Below is a small trained network, with its code and all its weights. Each question gives an input and a class and asks what happens when units are switched off, that is, made to give their printed mean instead of their output.

import numpy as np


def w(rows, s, z=0):
    codes = np.array(rows[::2]) - 128.0
    scale = np.full(codes.shape[1], s)
    scale[-1] = z or s
    return codes * scale


def f(y):
    return np.maximum(y, 0)


def log_softmax(a):
    a = a - a.max(-1, keepdims=True)
    return a - np.log(np.exp(a).sum(-1, keepdims=True))


def net(x, mask):
    res = np.array(x, float).reshape(1, 4) / 4 @ E
    y = f(res @ A[0][:, :-1].T + A[0][:, -1])
    res = res + np.where(mask, y, B[0][:, -1]) @ B[0][:, :-1]
    return log_softmax(res[-1] @ U[:, :-1].T + U[:, -1])


A, B = {}, {}
E = w([
[131,46,125,109,144,65,68,114],'x0',
[106,144,150,76,195,190,71,42],'x1',
[51,112,107,222,170,134,121,84],'x2',
[250,117,101,168,110,177,87,98],'x3',
],0.014)
A[0] = w([
[89,122,109,195,138,127,113,110,30],'N0',
[116,89,139,115,133,103,92,96,253],'N1',
[180,121,71,155,111,150,107,116,15],'N2',
[67,153,143,104,143,114,132,153,16],'N3',
[147,41,131,127,151,79,101,133,29],'N4',
[203,139,73,170,149,176,92,111,36],'N5',
[115,172,161,78,205,183,88,65,34],'N6',
[178,139,177,54,85,108,120,134,54],'N7',
[87,116,88,254,163,113,106,91,101],'N8',
[136,40,124,153,165,107,108,162,60],'N9',
[122,209,133,178,132,183,159,154,91],'N10',
[161,121,116,169,96,93,178,176,51],'N11',
[118,101,81,210,94,94,142,234,77],'N12',
[86,137,153,98,172,117,142,169,59],'N13',
],0.014,0.0038)
B[0] = w([
[128,172,109,71,136,117,105,191,184],'N0',
[111,119,178,106,132,180,181,104,205],'N1',
[117,67,169,141,155,96,96,166,191],'N2',
[80,80,129,178,193,45,135,144,188],'N3',
[171,75,126,111,114,164,201,135,199],'N4',
[100,74,149,172,216,61,111,157,224],'N5',
[104,111,55,132,70,138,83,65,254],'N6',
[78,185,72,91,127,157,102,189,217],'N7',
[129,171,80,94,109,174,97,192,244],'N8',
[126,75,143,116,103,146,208,124,186],'N9',
[190,34,180,73,117,180,249,124,204],'N10',
[109,91,56,158,94,138,71,95,208],'N11',
[116,169,85,146,127,157,86,42,238],'N12',
[60,108,105,182,221,102,118,154,188],'N13',
],0.011,0.016)
U = w([
[117,129,108,141,100,148,74,35,117],'0',
[126,177,104,58,117,158,95,254,109],'1',
[107,84,163,201,179,77,114,172,118],'2',
[137,83,154,93,108,173,220,116,118],'3',
[118,139,158,140,110,166,113,123,252],'4',
[151,140,181,130,111,122,145,101,104],'5',
[133,162,211,132,99,103,102,123,113],'6',
],0.015,0.02)

Each question gives the input, the list of numbers given to net, and the class t.
The units are the neurons (one row each of A and B). Each row of codes is followed by its name. A weight is (code - 128) times the scale printed after its matrix; where a second scale follows, it is the last column's (A, B and U).
mask holds one flag per neuron, in row order. A switched-off neuron (its flag False) gives its mean, the last column of its row in B, instead of its output. The means were averaged over made-up inputs and are rounded, as every weight is.
A unit's drop is (log p(t) with every unit on - log p(t) with that unit switched off) / (log p(t) with every unit on - log p(t) with every unit switched off).
unit that matters most: the unit with the biggest drop
top k neurons: the k neurons with the biggest drops, biggest first
drop of u: that unit's drop, to one decimal
input [-8,1,-6,3], class 3: unit that matters most -> N10
input [0,1,5,-4], class 1: top 2 neurons -> [N8; N5]
input [-1,-5,4,-1], class 0: top 3 neurons -> [N12; N7; N11]
input [-1,5,-5,-4], class 0: top 2 neurons -> [N6; N8]
input [-3,7,8,-3], class 1: top 2 neurons -> [N8; N0]
input [-2,6,6,8], class 2: top 3 neurons -> [N5; N2; N12]
input [-5,-5,7,-1], class 1: top 3 neurons -> [N8; N0; N6]
input [-7,-5,3,-6], class 3: top 2 neurons -> [N10; N5]
input [3,-1,4,-2], class 1: top 2 neurons -> [N8; N10]
input [6,-7,2,0], class 0: top 3 neurons -> [N12; N11; N10]
input [-5,4,-3,0], class 3: top 3 neurons -> [N10; N12; N11]
input [8,-3,0,7], class 3: top 2 neurons -> [N4; N9]
input [-4,7,-2,-7], class 0: top 3 neurons -> [N6; N5; N2]
input [8,1,-6,-8], class 2: unit that matters most -> N13
input [5,1,5,6], class 2: top 2 neurons -> [N5; N7]
input [6,-1,6,-1], class 1: top 3 neurons -> [N8; N0; N10]
input [0,6,7,2], class 1: top 3 neurons -> [N8; N0; N12]
input [4,0,1,0], class 3: drop of N1 -> 0.0
input [-2,-8,0,-8], class 0: drop of N2 -> 0.1
input [1,8,-6,-6], class 0: unit that matters most -> N6
input [2,1,6,3], class 1: drop of N8 -> 0.4
input [-6,-7,0,5], class 0: drop of N11 -> 1.0
